Below are the code and all the weights of a small trained network. Each question names an input and a class and asks about switching units off, where a switched-off unit gives its printed mean instead of its output.

import numpy as np


def w(rows, s, z=0):
    codes = np.array(rows[::2]) - 128.0
    scale = np.full(codes.shape[1], s)
    scale[-1] = z or s
    return codes * scale


def norm(h):
    return h / np.sqrt((h * h).mean(-1, keepdims=True) + 1e-5)


def f(y):
    return np.maximum(y, 0)


def log_softmax(a):
    a = a - a.max(-1, keepdims=True)
    return a - np.log(np.exp(a).sum(-1, keepdims=True))


def net(x, mask):
    res = np.array(x, float).reshape(1, 4) / 4 @ E
    u = 0
    for l in range(4):
        y = f(norm(res) @ A[l][:, :-1].T + A[l][:, -1])
        res = res + np.where(mask[u : u + 7], y, B[l][:, -1]) @ B[l][:, :-1]
        u += 7
    return log_softmax(norm(res)[-1] @ U[:, :-1].T + U[:, -1])


A, B = {}, {}
E = w([
[1,124,147,88,134,161,126,84,171],'x0',
[114,191,122,166,218,64,88,69,99],'x1',
[128,183,71,95,202,154,177,171,172],'x2',
[143,71,97,92,168,132,90,140,140],'x3',
],0.009)
A[0] = w([
[111,146,180,157,176,108,24,131,117,28],'L0N1',
[123,5,87,114,199,154,1,156,107,2],'L0N2',
[136,174,121,129,165,106,113,133,152,133],'L0N3',
[64,43,170,132,97,73,29,133,73,30],'L0N4',
[102,196,133,185,45,146,146,96,76,79],'L0N5',
[42,118,111,87,104,155,79,93,124,91],'L0N6',
[185,105,137,130,76,100,86,81,110,66],'L0N7',
],0.009,0.0051)
B[0] = w([
[90,110,64,126,121,108,146,97,78,182],'L0N1',
[182,127,182,57,90,10,238,116,172,220],'L0N2',
[122,104,106,109,96,168,166,127,57,196],'L0N3',
[184,141,153,188,91,238,82,70,164,254],'L0N4',
[163,130,164,117,105,91,204,121,150,214],'L0N5',
[80,59,174,172,194,122,148,155,134,238],'L0N6',
[158,125,136,193,142,216,145,114,134,210],'L0N7',
],0.012,0.0053)
A[1] = w([
[167,171,168,169,200,177,87,189,239,126],'L1N1',
[153,27,147,182,137,171,220,133,82,185],'L1N2',
[236,136,122,178,133,53,12,160,134,120],'L1N3',
[86,143,46,90,131,93,163,171,141,67],'L1N4',
[157,224,48,66,241,129,123,128,230,61],'L1N5',
[146,143,66,158,176,6,59,2,125,2],'L1N6',
[206,169,127,134,103,147,128,137,85,115],'L1N7',
],0.0074,0.0026)
B[1] = w([
[99,151,47,153,114,91,131,80,69,151],'L1N1',
[133,192,48,75,144,113,30,114,155,244],'L1N2',
[125,80,157,144,154,111,111,137,128,153],'L1N3',
[180,137,157,178,105,181,107,61,160,155],'L1N4',
[163,127,133,138,137,192,145,77,150,162],'L1N5',
[123,103,105,96,88,117,210,121,1,150],'L1N6',
[29,66,182,149,192,117,111,134,161,179],'L1N7',
],0.0097,0.011)
A[2] = w([
[100,254,189,152,81,81,150,158,130,86],'L2N1',
[136,132,85,91,188,170,200,169,150,31],'L2N2',
[113,111,124,68,69,82,166,184,69,166],'L2N3',
[130,74,96,64,23,168,92,202,154,3],'L2N4',
[144,162,111,38,90,87,72,111,153,4],'L2N5',
[229,125,111,154,139,99,95,192,86,164],'L2N6',
[144,126,123,149,145,126,105,188,94,2],'L2N7',
],0.013,0.0012)
B[2] = w([
[191,57,117,76,140,94,153,135,148,186],'L2N1',
[175,154,203,165,56,126,85,160,99,253],'L2N2',
[150,90,122,195,146,140,120,113,136,162],'L2N3',
[117,146,131,150,172,73,156,84,5,242],'L2N4',
[140,118,65,152,134,135,152,110,154,181],'L2N5',
[28,112,172,113,127,153,146,143,166,234],'L2N6',
[92,128,122,138,151,142,154,114,138,152],'L2N7',
],0.013,0.0066)
A[3] = w([
[145,97,138,148,109,86,110,130,109,176],'L3N1',
[159,116,157,54,134,61,182,128,164,117],'L3N2',
[148,166,6,128,162,143,115,124,218,230],'L3N3',
[90,171,68,107,140,117,113,130,57,241],'L3N4',
[24,116,156,101,160,111,91,166,170,65],'L3N5',
[103,109,110,103,146,143,150,74,118,9],'L3N6',
[160,203,98,106,157,186,117,194,139,138],'L3N7',
],0.018,0.0012)
B[3] = w([
[101,178,120,116,126,143,111,136,173,215],'L3N1',
[117,138,146,73,94,60,158,114,190,254],'L3N2',
[64,90,101,6,174,183,119,86,139,154],'L3N3',
[96,106,106,91,134,103,117,89,49,212],'L3N4',
[124,118,120,179,207,142,170,194,154,246],'L3N5',
[156,162,136,140,108,119,131,200,114,229],'L3N6',
[113,90,136,182,91,151,70,39,177,179],'L3N7',
],0.018,0.0076)
U = w([
[136,143,173,177,77,184,80,56,140,166],'0',
[126,148,165,87,95,51,182,116,181,142],'1',
[97,148,116,126,129,89,146,110,8,143],'2',
[83,111,149,182,198,142,161,202,158,157],'3',
[99,106,96,54,141,156,120,89,148,125],'4',
[162,118,75,110,108,155,86,206,126,1],'5',
[183,123,82,113,126,159,105,194,124,30],'6',
[164,115,82,123,116,162,123,187,120,61],'7',
],0.016,0.0077)

Each question gives the input, the list of numbers given to net, and the class t.
The units are the neurons (one row each of A and B). Each row of codes is followed by its name. A weight is (code - 128) times the scale printed after its matrix; where a second scale follows, it is the last column's (A, B and U).
mask holds one flag per neuron, layer by layer. A switched-off neuron (its flag False) gives its mean, the last column of its row in B, instead of its output. The means were averaged over made-up inputs and are rounded, as every weight is.
A unit's drop is (log p(t) with every unit on - log p(t) with that unit switched off) / (log p(t) with every unit on - log p(t) with every unit switched off).
The circuit of an input: a set's keep is (log p(t) with only the set's units on - log p(t) with every unit switched off) / (log p(t) with every unit on - log p(t) with every unit switched off). Starting from the 12 units with the biggest drops (on a tie, the unit counted first), units are removed one at a time, each time the one whose removal leaves the highest keep (on an exact tie, the one counted first), for as long as the keep stays at least 0.8.
circuit, biggest first: the units of the circuit, biggest drop first
unit that matters most: the unit with the biggest drop
k most important neurons: the k neurons with the biggest drops, biggest first
top k neurons in layer l: the k neurons of layer l with the biggest drops, biggest first
drop of u: that unit's drop, to one decimal
input [-8,2,-2,5], class 3: circuit, biggest first => [L2N6]
input [3,-2,3,-2], class 4: top 2 neurons in layer 1 => [L1N1 L1N7]
input [8,8,1,-1], class 2: circuit, biggest first => [L3N4 L1N6]
input [-6,5,-5,-5], class 3: top 2 neurons in layer 1 => [L1N4 L1N5]
input [6,5,-5,6], class 1: top 2 neurons in layer 2 => [L2N6 L2N2]
input [5,-4,5,5], class 0: top 2 neurons in layer 2 => [L2N2 L2N6]
input [-1,3,1,-3], class 4: 2 most important neurons => [L0N3 L3N3]
input [-8,7,-5,4], class 3: 4 most important neurons => [L2N6 L1N3 L2N4 L0N7]
input [7,2,1,8], class 1: 2 most important neurons => [L0N2 L3N2]
input [2,6,-4,7], class 1: 2 most important neurons => [L0N2 L1N6]
input [8,5,-2,-5], class 3: 2 most important neurons => [L0N6 L0N2]
input [0,-1,5,3], class 0: 2 most important neurons => [L2N2 L1N2]
input [-3,3,5,7], class 1: 2 most important neurons => [L0N2 L1N2]
input [-6,4,8,5], class 0: unit that matters most => L1N5
input [8,-4,-5,7], class 3: top 3 neurons in layer 0 => [L0N6 L0N5 L0N4]
input [1,-2,6,1], class 0: 2 most important neurons => [L2N2 L1N2]
input [4,7,8,-5], class 0: 3 most important neurons => [L1N2 L2N4 L2N2]
input [4,-5,3,0], class 2: 2 most important neurons => [L1N7 L2N4]
input [4,-6,-2,1], class 2: drop of L2N4 => 0.6
input [8,1,4,-4], class 3: drop of L0N3 => 0.0
input [2,-4,3,6], class 1: drop of L0N2 => 4.4
input [-8,5,-6,-3], class 3: unit that matters most => L2N6
